Below is a small trained network, with its code and all its weights. Each question gives an input and a class and asks what happens when units are switched off, that is, made to give their printed mean instead of their output.

import numpy as np


def w(rows, s, z=0):
    codes = np.array(rows[::2]) - 128.0
    scale = np.full(codes.shape[1], s)
    scale[-1] = z or s
    return codes * scale


def norm(h):
    return h / np.sqrt((h * h).mean(-1, keepdims=True) + 1e-5)


def f(y):
    return np.maximum(y, 0)


def log_softmax(a):
    a = a - a.max(-1, keepdims=True)
    return a - np.log(np.exp(a).sum(-1, keepdims=True))


def net(x, mask):
    res = np.array(x, float).reshape(1, 7) / 4 @ E
    u = 0
    for l in range(2):
        y = f(norm(res) @ A[l][:, :-1].T + A[l][:, -1])
        res = res + np.where(mask[u : u + 5], y, B[l][:, -1]) @ B[l][:, :-1]
        u += 5
    return log_softmax(norm(res)[-1] @ U[:, :-1].T + U[:, -1])


A, B = {}, {}
E = w([
[230,190,37,67],'x0',
[129,128,127,128],'x1',
[124,135,136,130],'x2',
[167,134,86,254],'x3',
[131,122,123,126],'x4',
[198,43,214,106],'x5',
[128,127,127,128],'x6',
],0.0083)
A[0] = w([
[200,123,228,142,190],'L0N1',
[19,2,106,176,254],'L0N2',
[171,121,120,249,196],'L0N3',
[133,248,78,83,78],'L0N4',
[98,98,53,135,178],'L0N5',
],0.0088,0.0056)
B[0] = w([
[155,3,111,64,205],'L0N1',
[91,198,249,169,254],'L0N2',
[190,65,40,242,207],'L0N3',
[78,34,86,129,178],'L0N4',
[58,192,173,112,167],'L0N5',
],0.007,0.0086)
A[1] = w([
[68,255,172,145,120],'L1N1',
[84,238,154,232,109],'L1N2',
[193,158,137,60,11],'L1N3',
[101,155,159,32,2],'L1N4',
[106,233,71,51,17],'L1N5',
],0.0082,0.0032)
B[1] = w([
[164,194,184,25,227],'L1N1',
[182,235,102,151,254],'L1N2',
[170,138,137,23,154],'L1N3',
[155,196,110,237,172],'L1N4',
[2,49,103,115,181],'L1N5',
],0.0075,0.0042)
U = w([
[52,225,196,102,159],'0',
[107,75,252,105,79],'1',
[51,139,56,75,203],'2',
[174,98,129,39,191],'3',
[121,227,142,243,156],'4',
[151,50,199,240,5],'5',
[139,176,5,189,102],'6',
[222,75,76,164,111],'7',
],0.02,0.0031)

Each question gives the input, the list of numbers given to net, and the class t.
The units are the neurons (one row each of A and B). Each row of codes is followed by its name. A weight is (code - 128) times the scale printed after its matrix; where a second scale follows, it is the last column's (A, B and U).
mask holds one flag per neuron, layer by layer. A switched-off neuron (its flag False) gives its mean, the last column of its row in B, instead of its output. The means were averaged over made-up inputs and are rounded, as every weight is.
A unit's drop is (log p(t) with every unit on - log p(t) with that unit switched off) / (log p(t) with every unit on - log p(t) with every unit switched off).
The circuit of an input: a set's keep is (log p(t) with only the set's units on - log p(t) with every unit switched off) / (log p(t) with every unit on - log p(t) with every unit switched off). Starting from all 10 units, units are removed one at a time, each time the one whose removal leaves the highest keep (on an exact tie, the one counted first), for as long as the keep stays at least 0.8.
circuit, biggest first: the units of the circuit, biggest drop first
most important unit: the unit with the biggest drop
k most important neurons of layer l: the k neurons of layer l with the biggest drops, biggest first
drop when u is switched off: that unit's drop, to one decimal
input [1,1,-5,0,-2,-2,-2], class 2: most important unit	L0N2
input [-3,-2,-5,0,6,-4,2], class 0: circuit, biggest first	(L1N1; L0N5)
input [-5,0,4,-2,2,0,-7], class 0: circuit, biggest first	(L0N2; L0N3)
input [1,-8,-4,3,-1,6,4], class 7: circuit, biggest first	(L0N2; L0N3)
input [-8,-7,6,1,3,-1,-2], class 4: circuit, biggest first	(L1N2; L0N2)
input [1,-8,-1,-1,3,1,6], class 3: circuit, biggest first	(L0N2; L0N3)
input [5,-4,-7,-1,0,-7,-1], class 2: circuit, biggest first	(L0N3; L1N5)
input [-8,-6,4,2,1,0,-2], class 4: circuit, biggest first	(L0N2; L1N2)
input [5,3,0,0,0,-6,-8], class 2: 2 most important neurons of layer 0	(L0N3; L0N2)
input [4,1,-8,-8,6,-1,-8], class 2: 2 most important neurons of layer 0	(L0N2; L0N1)
input [1,-4,1,2,3,7,-2], class 7: 4 most important neurons of layer 0	(L0N2; L0N1; L0N3; L0N5)
input [-4,-3,3,-1,-8,0,4], class 0: 3 most important neurons of layer 0	(L0N2; L0N3; L0N4)
input [1,-2,1,1,-5,2,-4], class 7: drop when L0N2 is switched off	0.2
input [2,-2,-5,2,-5,6,2], class 7: drop when L0N2 is switched off	0.4
input [3,8,5,0,3,-3,-7], class 2: drop when L0N2 is switched off	0.4
input [-2,-2,-8,-1,0,0,5], class 0: most important neuron of layer 0	(L0N3)
